Below is a small trained network, with its code and all its weights. Each question gives an input and a class and asks what happens when units are switched off, that is, made to give their printed mean instead of their output.

import numpy as np


def w(rows, s, z=0):
    codes = np.array(rows[::2]) - 128.0
    scale = np.full(codes.shape[1], s)
    scale[-1] = z or s
    return codes * scale


def f(y):
    return y / 2 * (1 + np.tanh(0.7978845608 * (y + 0.044715 * y**3)))


def log_softmax(a):
    a = a - a.max(-1, keepdims=True)
    return a - np.log(np.exp(a).sum(-1, keepdims=True))


def net(x, mask):
    res = np.array(x, float).reshape(1, 6) / 4 @ E
    y = f(res @ A[0][:, :-1].T + A[0][:, -1])
    res = res + np.where(mask, y, B[0][:, -1]) @ B[0][:, :-1]
    return log_softmax(res[-1] @ U[:, :-1].T + U[:, -1])


A, B = {}, {}
E = w([
[37,209,14,89],'x0',
[130,130,129,127],'x1',
[236,219,76,198],'x2',
[179,183,171,2],'x3',
[125,129,129,127],'x4',
[72,224,227,171],'x5',
],0.006)
A[0] = w([
[73,85,98,222,32],'N1',
[188,77,196,146,100],'N2',
[76,196,203,164,103],'N3',
[62,85,96,225,62],'N4',
[172,56,63,92,31],'N5',
[51,71,159,92,43],'N6',
[72,169,63,99,29],'N7',
[52,74,160,89,22],'N8',
[189,74,199,149,92],'N9',
[210,192,83,208,91],'N10',
[83,204,212,173,117],'N11',
[78,205,216,166,113],'N12',
[77,205,216,167,100],'N13',
[170,170,166,2,138],'N14',
[209,188,88,207,93],'N15',
[190,73,201,145,74],'N16',
[166,175,168,6,62],'N17',
[69,171,62,98,7],'N18',
[176,71,73,76,80],'N19',
[48,69,160,91,20],'N20',
[190,74,203,147,82],'N21',
[191,73,199,153,73],'N22',
[70,171,63,97,11],'N23',
[72,86,97,222,54],'N24',
[164,172,161,5,128],'N25',
[53,72,159,92,30],'N26',
[178,55,59,91,49],'N27',
[48,67,161,91,10],'N28',
[190,70,204,148,70],'N29',
[89,203,204,132,141],'N30',
[74,169,64,98,34],'N31',
[49,69,159,90,20],'N32',
],0.007,0.0018)
B[0] = w([
[180,135,208,201,169],'N1',
[55,184,76,135,182],'N2',
[149,75,65,111,202],'N3',
[180,127,207,205,182],'N4',
[140,76,44,121,172],'N5',
[187,173,149,83,183],'N6',
[79,171,101,152,181],'N7',
[190,176,159,82,178],'N8',
[58,195,74,136,184],'N9',
[178,171,188,30,228],'N10',
[147,68,49,98,216],'N11',
[142,72,61,108,218],'N12',
[148,65,46,103,215],'N13',
[144,106,172,225,252],'N14',
[186,171,181,25,223],'N15',
[77,177,85,141,182],'N16',
[146,115,174,220,228],'N17',
[72,183,100,155,181],'N18',
[134,81,70,139,182],'N19',
[175,167,143,91,182],'N20',
[64,179,84,136,185],'N21',
[67,195,79,133,183],'N22',
[63,195,95,162,181],'N23',
[170,127,180,188,173],'N24',
[155,105,204,254,245],'N25',
[193,182,158,70,178],'N26',
[133,78,54,117,182],'N27',
[184,175,150,76,181],'N28',
[77,181,80,137,185],'N29',
[143,56,54,138,205],'N30',
[65,182,104,152,181],'N31',
[188,181,148,82,181],'N32',
],0.0077,0.0036)
U = w([
[23,218,98,147,95],'0',
[216,185,174,29,93],'1',
[119,107,143,133,251],'2',
[164,99,193,245,97],'3',
[141,26,54,97,84],'4',
],0.011)

Each question gives the input, the list of numbers given to net, and the class t.
The units are the neurons (one row each of A and B). Each row of codes is followed by its name. A weight is (code - 128) times the scale printed after its matrix; where a second scale follows, it is the last column's (A, B and U).
mask holds one flag per neuron, in row order. A switched-off neuron (its flag False) gives its mean, the last column of its row in B, instead of its output. The means were averaged over made-up inputs and are rounded, as every weight is.
A unit's drop is (log p(t) with every unit on - log p(t) with that unit switched off) / (log p(t) with every unit on - log p(t) with every unit switched off).
The circuit of an input: a set's keep is (log p(t) with only the set's units on - log p(t) with every unit switched off) / (log p(t) with every unit on - log p(t) with every unit switched off). Starting from the 12 units with the biggest drops (on a tie, the unit counted first), units are removed one at a time, each time the one whose removal leaves the highest keep (on an exact tie, the one counted first), for as long as the keep stays at least 0.8.
circuit, biggest first: the units of the circuit, biggest drop first
k most important neurons: the k neurons with the biggest drops, biggest first
drop when u is switched off: that unit's drop, to one decimal
input [5,0,-6,8,3,-3], class 3: circuit, biggest first : [N25, N14]
input [-4,3,3,5,-4,-5], class 3: circuit, biggest first : [N25, N14]
input [2,-6,-7,-8,-4,4], class 3: circuit, biggest first : [N4]
input [-6,2,0,8,5,4], class 3: 3 most important neurons : [N25, N14, N17]
input [-1,1,-3,-7,-2,-6], class 3: 3 most important neurons : [N4, N1, N24]
input [-4,-6,6,1,-5,1], class 1: 2 most important neurons : [N15, N10]
input [2,-5,-4,-7,1,4], class 3: 2 most important neurons : [N4, N1]
input [2,-2,1,-5,4,1], class 3: 3 most important neurons : [N4, N1, N24]
input [-1,-3,-3,6,-6,7], class 4: drop when N12 is switched off : 0.2
input [-5,5,2,4,-6,1], class 0: drop when N2 is switched off : 0.1
input [-7,5,-3,-6,-3,7], class 0: drop when N22 is switched off : 0.2
input [-3,-1,8,-1,-8,5], class 1: drop when N9 is switched off : 0.0
